Below are the code and all the weights of a small trained network. Each question names an input and a class and asks about switching units off, where a switched-off unit gives its printed mean instead of its output.

import numpy as np


def w(rows, s, z=0):
    codes = np.array(rows[::2]) - 128.0
    scale = np.full(codes.shape[1], s)
    scale[-1] = z or s
    return codes * scale


def f(y):
    return np.maximum(y, 0)


def log_softmax(a):
    a = a - a.max(-1, keepdims=True)
    return a - np.log(np.exp(a).sum(-1, keepdims=True))


def net(x, mask):
    res = np.array(x, float).reshape(1, 7) / 4 @ E
    y = f(res @ A[0][:, :-1].T + A[0][:, -1])
    res = res + np.where(mask, y, B[0][:, -1]) @ B[0][:, :-1]
    return log_softmax(res[-1] @ U[:, :-1].T + U[:, -1])


A, B = {}, {}
E = w([
[145,161,198,142,150,83,115,132],'x0',
[98,147,178,102,138,104,111,191],'x1',
[116,99,228,99,116,82,150,180],'x2',
[44,126,225,201,25,162,51,77],'x3',
[254,112,217,155,109,213,75,195],'x4',
[133,234,105,211,95,150,233,160],'x5',
[105,130,167,99,142,140,139,141],'x6',
],0.0081)
A[0] = w([
[102,110,89,138,142,103,112,122,86],'n1',
[130,202,130,142,59,139,218,163,72],'n2',
[130,134,112,170,119,133,131,103,255],'n3',
[201,94,77,105,145,41,145,134,114],'n4',
[110,84,132,68,135,107,29,135,111],'n5',
[179,55,107,72,139,94,67,71,124],'n6',
[189,133,104,66,129,134,162,127,91],'n7',
[87,94,148,159,30,166,64,98,123],'n8',
[193,107,93,71,229,141,176,196,67],'n9',
[35,110,83,109,135,21,194,38,92],'n10',
[254,54,118,147,117,213,96,164,143],'n11',
[127,145,150,129,113,33,86,215,228],'n12',
[99,144,163,157,78,112,141,173,206],'n13',
],0.0093,0.005)
B[0] = w([
[135,92,106,137,118,173,128,162,156],'n1',
[154,182,84,92,72,87,101,85,189],'n2',
[131,129,107,96,187,105,153,95,189],'n3',
[79,121,113,145,153,63,83,81,200],'n4',
[178,186,117,90,75,103,190,89,206],'n5',
[162,179,96,105,75,155,187,128,208],'n6',
[109,98,127,104,125,132,77,109,175],'n7',
[67,109,114,135,143,112,99,83,216],'n8',
[76,67,108,110,103,88,47,82,236],'n9',
[169,120,180,186,131,168,104,254,253],'n10',
[101,195,189,154,173,163,129,193,240],'n11',
[101,126,105,167,172,146,192,127,215],'n12',
[123,121,85,120,151,126,127,77,194],'n13',
],0.0091,0.011)
U = w([
[85,37,127,145,176,94,53,46,78],'0',
[176,124,149,175,167,177,108,254,76],'1',
[160,94,86,111,223,155,199,95,254],'2',
[229,176,71,57,76,98,217,89,82],'3',
],0.0086,0.0082)

Each question gives the input, the list of numbers given to net, and the class t.
The units are the neurons (one row each of A and B). Each row of codes is followed by its name. A weight is (code - 128) times the scale printed after its matrix; where a second scale follows, it is the last column's (A, B and U).
mask holds one flag per neuron, in row order. A switched-off neuron (its flag False) gives its mean, the last column of its row in B, instead of its output. The means were averaged over made-up inputs and are rounded, as every weight is.
A unit's drop is (log p(t) with every unit on - log p(t) with that unit switched off) / (log p(t) with every unit on - log p(t) with every unit switched off).
The circuit of an input: a set's keep is (log p(t) with only the set's units on - log p(t) with every unit switched off) / (log p(t) with every unit on - log p(t) with every unit switched off). Starting from the 12 units with the biggest drops (on a tie, the unit counted first), units are removed one at a time, each time the one whose removal leaves the highest keep (on an exact tie, the one counted first), for as long as the keep stays at least 0.8.
circuit, biggest first: the units of the circuit, biggest drop first
unit that matters most: the unit with the biggest drop
k most important neurons: the k neurons with the biggest drops, biggest first
drop of u: that unit's drop, to one decimal
input [3,7,-4,-7,1,-8,-1], class 3: circuit, biggest first : n5
input [1,-2,7,-7,-6,5,-7], class 0: circuit, biggest first : n4; n9
input [-1,-4,-3,5,0,-8,-7], class 3: 2 most important neurons : n6; n5
input [-6,-5,6,-7,7,6,3], class 0: 2 most important neurons : n9; n10
input [-6,2,-7,0,3,7,-2], class 3: 3 most important neurons : n2; n10; n12
input [-4,8,8,6,7,4,-7], class 2: 2 most important neurons : n10; n13
input [7,8,6,4,1,1,-4], class 2: circuit, biggest first : n12; n10
input [2,-2,4,-3,4,6,7], class 3: 3 most important neurons : n2; n10; n8
input [2,8,5,-4,5,1,-5], class 2: 4 most important neurons : n10; n12; n13; n8
input [-7,8,5,5,1,4,3], class 2: 4 most important neurons : n9; n4; n12; n7
input [8,0,-2,6,-1,-8,6], class 3: 3 most important neurons : n5; n6; n9
input [2,4,-5,3,-6,-8,-8], class 3: 3 most important neurons : n5; n6; n11
input [-6,8,8,4,5,6,-1], class 2: circuit, biggest first : n10; n13
input [-4,2,8,-7,-5,6,-7], class 0: circuit, biggest first : n9; n4
input [-2,3,-3,6,-1,8,7], class 3: 3 most important neurons : n2; n9; n4
input [3,-3,-8,-7,6,-2,2], class 0: 3 most important neurons : n9; n10; n4
input [3,5,6,-6,6,3,-8], class 0: circuit, biggest first : n9; n10
input [8,7,4,-7,-8,0,0], class 1: 2 most important neurons : n10; n8
input [-6,-5,-4,-1,5,0,-5], class 1: circuit, biggest first : n11
input [-8,3,1,-5,-3,1,-4], class 0: circuit, biggest first : n9; n4
input [-6,8,-3,8,4,7,4], class 0: unit that matters most : n8
input [4,5,-2,2,4,-6,-7], class 3: 2 most important neurons : n5; n10
input [-3,8,-4,2,2,1,2], class 2: circuit, biggest first : n10; n9
input [-7,-7,3,4,-4,-4,-6], class 2: 2 most important neurons : n9; n6
input [8,8,3,-1,-1,-4,1], class 2: 2 most important neurons : n12; n2
input [6,2,5,6,2,3,7], class 0: drop of n8 : 0.2
input [3,7,-5,-5,2,8,3], class 3: circuit, biggest first : n2
input [-7,-5,-4,-8,5,4,3], class 0: drop of n9 : 0.5
input [-1,2,-6,-4,2,4,-7], class 0: drop of n10 : 0.2
input [4,4,2,6,-8,-1,-8], class 1: drop of n10 : 1.1
